Below are the code and all the weights of a small trained network. Each question names an input and a class and asks about switching units off, where a switched-off unit gives its printed mean instead of its output.

import numpy as np


def w(rows, s, z=0):
    codes = np.array(rows[::2]) - 128.0
    scale = np.full(codes.shape[1], s)
    scale[-1] = z or s
    return codes * scale


def norm(h):
    return h / np.sqrt((h * h).mean(-1, keepdims=True) + 1e-5)


def f(y):
    return np.maximum(y, 0)


def log_softmax(a):
    a = a - a.max(-1, keepdims=True)
    return a - np.log(np.exp(a).sum(-1, keepdims=True))


def net(x, mask):
    res = np.array(x, float).reshape(1, 3) / 4 @ E
    u = 0
    for l in range(3):
        y = f(norm(res) @ A[l][:, :-1].T + A[l][:, -1])
        res = res + np.where(mask[u : u + 13], y, B[l][:, -1]) @ B[l][:, :-1]
        u += 13
    return log_softmax(norm(res)[-1] @ U[:, :-1].T + U[:, -1])


A, B = {}, {}
E = w([
[77,225,148,101,137,225],'x0',
[7,87,120,90,130,109],'x1',
[199,130,151,26,100,154],'x2',
],0.013)
A[0] = w([
[66,102,123,167,135,127,151],'0.n0',
[129,131,123,122,129,121,73],'0.n1',
[52,129,125,77,128,132,2],'0.n2',
[138,179,123,139,131,151,76],'0.n3',
[118,110,125,234,133,106,124],'0.n4',
[170,61,118,106,128,88,98],'0.n5',
[162,188,127,163,116,159,64],'0.n6',
[122,103,132,165,117,108,103],'0.n7',
[70,66,123,82,121,105,84],'0.n8',
[76,169,120,254,139,138,182],'0.n9',
[119,99,125,191,130,106,177],'0.n10',
[128,63,126,124,121,88,88],'0.n11',
[198,118,125,176,129,102,122],'0.n12',
],0.024,0.004)
B[0] = w([
[107,194,140,199,74,1,197],'0.n0',
[131,115,101,112,109,127,128],'0.n1',
[65,145,82,142,48,214,188],'0.n2',
[170,127,136,103,177,128,169],'0.n3',
[80,170,16,56,204,166,211],'0.n4',
[156,94,184,181,75,162,202],'0.n5',
[191,126,144,128,204,105,183],'0.n6',
[109,151,65,109,135,104,163],'0.n7',
[158,70,190,56,214,90,198],'0.n8',
[176,82,249,235,137,171,250],'0.n9',
[118,183,30,98,132,108,190],'0.n10',
[194,75,149,138,174,100,189],'0.n11',
[90,169,94,198,41,186,197],'0.n12',
],0.032,0.018)
A[1] = w([
[150,141,146,162,146,72,80],'1.n0',
[36,110,157,158,73,176,63],'1.n1',
[92,157,113,128,125,130,10],'1.n2',
[75,200,57,93,136,174,67],'1.n3',
[50,149,103,68,82,219,159],'1.n4',
[93,132,77,71,168,61,50],'1.n5',
[130,168,95,108,153,20,30],'1.n6',
[70,135,89,38,65,202,78],'1.n7',
[115,30,152,58,146,135,35],'1.n8',
[157,65,123,130,65,120,4],'1.n9',
[101,153,125,183,70,147,121],'1.n10',
[149,172,121,116,139,77,12],'1.n11',
[203,177,131,5,152,126,100],'1.n12',
],0.026,0.0029)
B[1] = w([
[117,63,138,86,146,183,213],'1.n0',
[82,192,111,128,79,92,231],'1.n1',
[160,122,95,99,114,101,150],'1.n2',
[194,127,58,46,161,72,207],'1.n3',
[48,45,159,191,171,188,215],'1.n4',
[67,89,174,172,135,203,168],'1.n5',
[63,35,147,122,108,217,191],'1.n6',
[80,21,155,154,198,188,197],'1.n7',
[244,110,100,75,143,18,188],'1.n8',
[152,140,180,105,91,89,171],'1.n9',
[134,174,105,67,69,125,248],'1.n10',
[105,86,118,109,108,187,161],'1.n11',
[82,183,4,160,112,123,200],'1.n12',
],0.032,0.013)
A[2] = w([
[116,168,159,98,92,128,212],'2.n0',
[84,178,68,133,79,125,122],'2.n1',
[89,150,200,2,152,192,164],'2.n2',
[92,185,165,136,74,112,94],'2.n3',
[165,125,162,113,107,163,108],'2.n4',
[155,119,171,143,129,81,77],'2.n5',
[65,213,159,156,9,73,94],'2.n6',
[157,165,146,125,56,106,83],'2.n7',
[22,107,150,98,201,129,88],'2.n8',
[196,125,162,56,137,30,51],'2.n9',
[107,239,70,13,169,113,94],'2.n10',
[118,170,171,95,32,148,17],'2.n11',
[198,134,238,174,193,102,3],'2.n12',
],0.025,0.0033)
B[2] = w([
[157,127,141,186,113,127,170],'2.n0',
[193,170,105,113,146,100,233],'2.n1',
[139,139,33,175,142,87,157],'2.n2',
[205,146,146,144,55,165,195],'2.n3',
[77,157,115,168,115,120,161],'2.n4',
[160,140,102,98,147,99,162],'2.n5',
[165,193,189,171,42,94,255],'2.n6',
[54,118,137,187,110,119,186],'2.n7',
[80,58,158,136,59,137,204],'2.n8',
[227,118,148,120,100,58,177],'2.n9',
[161,139,1,111,93,96,195],'2.n10',
[59,167,169,161,62,139,200],'2.n11',
[48,181,165,29,227,176,226],'2.n12',
],0.041,0.016)
U = w([
[177,174,6,126,119,143,204],'0',
[141,203,207,183,8,130,160],'1',
[61,15,128,140,103,165,176],'2',
[229,86,205,51,132,41,3],'3',
[128,200,200,97,221,194,62],'4',
],0.018,0.0028)

Each question gives the input, the list of numbers given to net, and the class t.
The units are the neurons (one row each of A and B). Each row of codes is followed by its name. A weight is (code - 128) times the scale printed after its matrix; where a second scale follows, it is the last column's (A, B and U).
mask holds one flag per neuron, layer by layer. A switched-off neuron (its flag False) gives its mean, the last column of its row in B, instead of its output. The means were averaged over made-up inputs and are rounded, as every weight is.
A unit's drop is (log p(t) with every unit on - log p(t) with that unit switched off) / (log p(t) with every unit on - log p(t) with every unit switched off).
The circuit of an input: a set's keep is (log p(t) with only the set's units on - log p(t) with every unit switched off) / (log p(t) with every unit on - log p(t) with every unit switched off). Starting from the 12 units with the biggest drops (on a tie, the unit counted first), units are removed one at a time, each time the one whose removal leaves the highest keep (on an exact tie, the one counted first), for as long as the keep stays at least 0.8.
circuit, biggest first: the units of the circuit, biggest drop first
most important unit: the unit with the biggest drop
top k neurons: the k neurons with the biggest drops, biggest first
top k neurons in layer l: the k neurons of layer l with the biggest drops, biggest first
drop of u: that unit's drop, to one decimal
input [1,-8,2], class 0: most important unit -> 0.n9
input [7,0,-7], class 4: circuit, biggest first -> 0.n9, 2.n12
input [4,-1,7], class 0: top 2 neurons -> 0.n9, 0.n0
input [-4,3,0], class 2: circuit, biggest first -> 0.n9, 1.n6
input [5,8,2], class 2: top 2 neurons -> 0.n9, 1.n7
input [0,7,5], class 3: top 2 neurons in layer 0 -> 0.n8, 0.n4
input [6,0,1], class 0: top 2 neurons -> 0.n6, 0.n9
input [-1,6,6], class 3: top 2 neurons -> 0.n8, 1.n8
input [-1,2,-8], class 2: top 2 neurons in layer 0 -> 0.n4, 0.n0
input [3,-8,2], class 0: top 4 neurons -> 0.n9, 1.n12, 0.n5, 0.n0
input [7,1,3], class 2: top 2 neurons in layer 0 -> 0.n9, 0.n2
input [5,-6,0], class 4: top 2 neurons in layer 0 -> 0.n4, 0.n10
input [1,0,-8], class 4: top 3 neurons in layer 0 -> 0.n9, 0.n12, 0.n2
input [-5,-6,-3], class 0: circuit, biggest first -> 0.n4
input [1,-6,8], class 0: top 2 neurons in layer 0 -> 0.n9, 0.n5
input [-2,-1,-6], class 0: drop of 0.n4 -> 1.2
input [-6,3,-5], class 2: drop of 2.n3 -> 0.0
input [4,5,2], class 2: drop of 0.n9 -> 0.7
